The rows lie along a hidden order. The number after each row says roughly how far along it the row is, from 0 to 9. A new part has a new order.
In the rows, zero is written as 128.
[123 110 131 125 130  97 128 125 142 134 123 116 138  86 114 137 135 133
 123 112 126 131 124 123 141 129 125 129 123 126 129 148 112 127 132 128
  99 127 126 132 123 128]	0
[126 116 145 156 129 255 160 134 129 154 121 161  67  98 110  89 119 167
 107 158 125 167  88 204  47 113 195 134  94 149 124 152 152 118 132 169
   4 188 137 104 146 114]	8
[135  97 165 117 115  15 152 200 174 143 125 126 125  88 112 124 150 105
 133 158  78 174  14 105 138 135 166 141 118 163 125 148  72 119  93 109
   1  44 157 143 126  33]	7
[127 140 133 132 127 141 138 146 118 130 132 141 133  98 108 122 122 125
 127 115 126 123 134 130 122 126 125 127 133 127 127 151 134 125 130 132
 146 120 131 144 133 136]	0
[129 154 121 138 129  89 145 133 104 122 140 170 144 102 105 134 133 130
 128 118 136 123 147 165 120 137 120 124 127 129 126 154 147 142 133 140
 182 151 132 130 112 151]	2
[135  75 133 105 131 169  99 134 158 122 112  61 118  69 125 123 148 150
 120 106 130 139  74  85 156 128 175 132 130  97 135 140  82 148 124 123
  41 178 111 128 139  85]	2
[132 140 129 129 126 125 138 138 124 130 128 135 122  96 108 128 128 122
 130 123 121 132 129 129 126 131 124 124 124 136 127 151 137 129 130 126
 134 109 133 122 125 132]	0
[120 112 128 116 132  72 123 125 116 119 126  94 144  77 119 129 144 142
 111  88 126 114 133 140 147 132 148 128 141  72 130 143  88 152 126 129
  60 122 120 129 105 108]	2
[117 121 119 119 125 110 116 109 156 130 126  79 131  80 117 125 136 134
 120 110 128 133 119 118 135 129 145 137 132 106 132 144 104 122 128 132
  68 121 122 127 130 103]	1
[129 126 130 123 130 130 149 137 133 127 127 126 130  85 113 130 131 124
 126 115 116 130 137 126 143 122 125 127 125 123 126 150 117 129 125 134
 120 111 128 120 133 141]	0
[124 123 119 128 132 129 115 129 143 136 124 105 147  88 112 138 132 137
 123 109 127 126 137 151 144 134 119 125 126 124 131 147 100 115 132 132
 108 172 124 127 130 138]	1
[128 147 114 120 112 116 125 190 139 122 119 120 177  95 109 132 133 141
 141 116 125 129 144 156 108 104 142 117 125 150 130 150  93 146 119 141
 176  68 134 163 112 228]	4
[154 149 116  86 128  60 253 230  62 109 157 164 255  81 117 116 147  81
 127 114 106 134  89  76 220  97 105 183 177 165 112 144 144 166 147 158
 155 215 125  70 136 200]	9
[161 123 139 124 127 186 127 160 126 118 118 115 117  89 111 115 142 135
 137 139 121 153  54  89 149 142 157 129  97 143 130 150 132 139 129 137
 170 220 128 132 146 156]	5
[150 119 137 132 130 166 138 158 131 122 121 124 118  97 107 128 137 133
 140 130 131 136  93 109 135 138 142 138 115 143 127 151 139 141 134 135
 183 203 135 126 145 160]	3
[125 106 131 111 129 122 131 134 156 120 128  91 174  95 119 124 134 130
 115 103 134 129 110 111 159 123 140 132 145 105 128 145  98 137 132 128
  74 115 123 121 132 110]	1

Next part:
[132 120 124 127 205 161  86 165 130 121  88 122 140 136  65 106 133 132
 156 177 139 151 139]	9
[127 119 110 131 153 178 140 122 127  85 136 124 125 151 147 128 159 106
 149  92 135  88 132]	1
[107 112 143 129 104 121 160 131 128 131  98 130 134 122 155 129 142 118
 137 143 135 107 125]	0
[ 84 110  69 129 179 186 114 137 116 142 196 116 129 156  59 126  68 159
 210  97 126 191 166]	5
[122 103  56 136 201 201  89 114 114 143 189 124 116 189 123 105  48 151
 230  63 135 193 180]	8
[ 75  91 126 124 116 177 169 121 128 211 124 109 148 157 129 136  33 161
 174 162 133 160 161]	7
[109 123 117 125 125 169 116 150 122 100 110 122 133 112 107 140 138 130
 141 110 136 124 123]	1
[ 85  80 153 122 111 160 137 143 125 186  84 122 131 117 141 136 101 127
 165 179 141 130 156]	5
[122 127 129 123 186 168  78 133 127 141 137 121 149 122  29 113 107 143
  90 147 140 170 141]	8
[114 120 140 124  95 172 108 147 126  72  83 129 137  81  67 155 149 115
 137 164 131 129 122]	4
[123 131  92 129 186 188 113 143 126 118 110 122 134 134 125 139 116 131
 143 102 141 116 138]	5
[ 75 129 112 132 103 189 131 119 101 118  95 118 126 159 130 130 134 143
 151  76 131 143 139]	4
[ 93 109 129 124 121 157 157 131 129 149  99 124 150 128  71 136  96 152
 178 117 136 159 148]	1
[ 76  90 140 121  82 109 164 176 127 130 121 108 148  83  88 140  19 147
 158 151 128 172 136]	6
[ 88 104 121 129 147 139 177 142 130 217 126 110 128 118 180 132  56 136
 145 137 129 117 155]	7
[128 129 117 127 130 190 110 143 125 130 123 124 126  98  96 142 130 124
 124 138 145  91 118]	4
[118  84 118 120 109 181 139 131 128 241 132 126 135  96  97 147   1 187
 175 158 136 181 171]	8
[132 154  43 126 255 182  82 157 125 153 131 115 141 155  48 125 110 146
  68  90 133 169 146]	9
[122 117 127 123 136 165 162 140 122 131 105 126 147 135  71 134  95 147
 175 119 134 160 142]	1
[124 121 111 126 162 167 121 114 113  84 131 124 140 166 117 147 126 136
 169 116 137 131 140]	1
[ 88  98 112 121 170 151 121 139 121 124 122 121 164 153 103 139 124 153
 196 119 139 174 147]	1
[120 127 123 124 130 162 107 137 115 107 110 122 132 106  85 130 118 145
 147 131 132 130 132]	1
[120 126  90 128 173 126 155 138 125 130 151 118 141 155  45 133  77 156
 170  83 131 171 155]	1
[ 96 102 101 132 166 132 158 111 123 151 175 127 134 182 162 127 115 108
 206 132 136 134 159]	5
[140 143 141 129 147 177  96 162 131 159  82 126 119  96 112  95 153 107
  33 160 126  98 122]	9
[121 102  98 127 208 163 124 131 120 144 160 128 127 164 108 129  80 123
 169 158 129 184 165]	7
[ 85 116  86 130 174 202 133 143 124 175 154 107 108 151 136 128  20 160
 158  88 128 163 166]	6
[127 135  88 121 188 163  71 179 127 170 125 118 148 126  30 104 117 148
  69 183 127 171 134]	9
[120 116 112 126 129 149 141 145 120 124 125 117 143 117  84 129 108 148
 144 103 132 155 140]	0
[118 115 146 123 110 179 125 138 129 131  78 127 141 101 114 152 158 108
 147 120 145 101 122]	3
[129 105  90 118 217 114  87 162 134 163 114 124 167 161 133 110 168 133
 119 209 147 158 145]	9
[128 147 111 131 143 201  95 155 118 118 144 118 117 109  68 127  82 116
 104  86 124 113 125]	5
[118 128  82 121 175 187 130 122 128  73 102 123 150 154 101 156 138 113
 179  88 128 148 139]	3
[ 90 119 130 125 108 185 149 123 120 125 136 127 130 139 130 131 140 123
 192 151 140 139 155]	4
[130  81 143 125 109 184 150 111 136 207 109 117 149 137 183 139  84 138
 183 176 137 122 161]	6
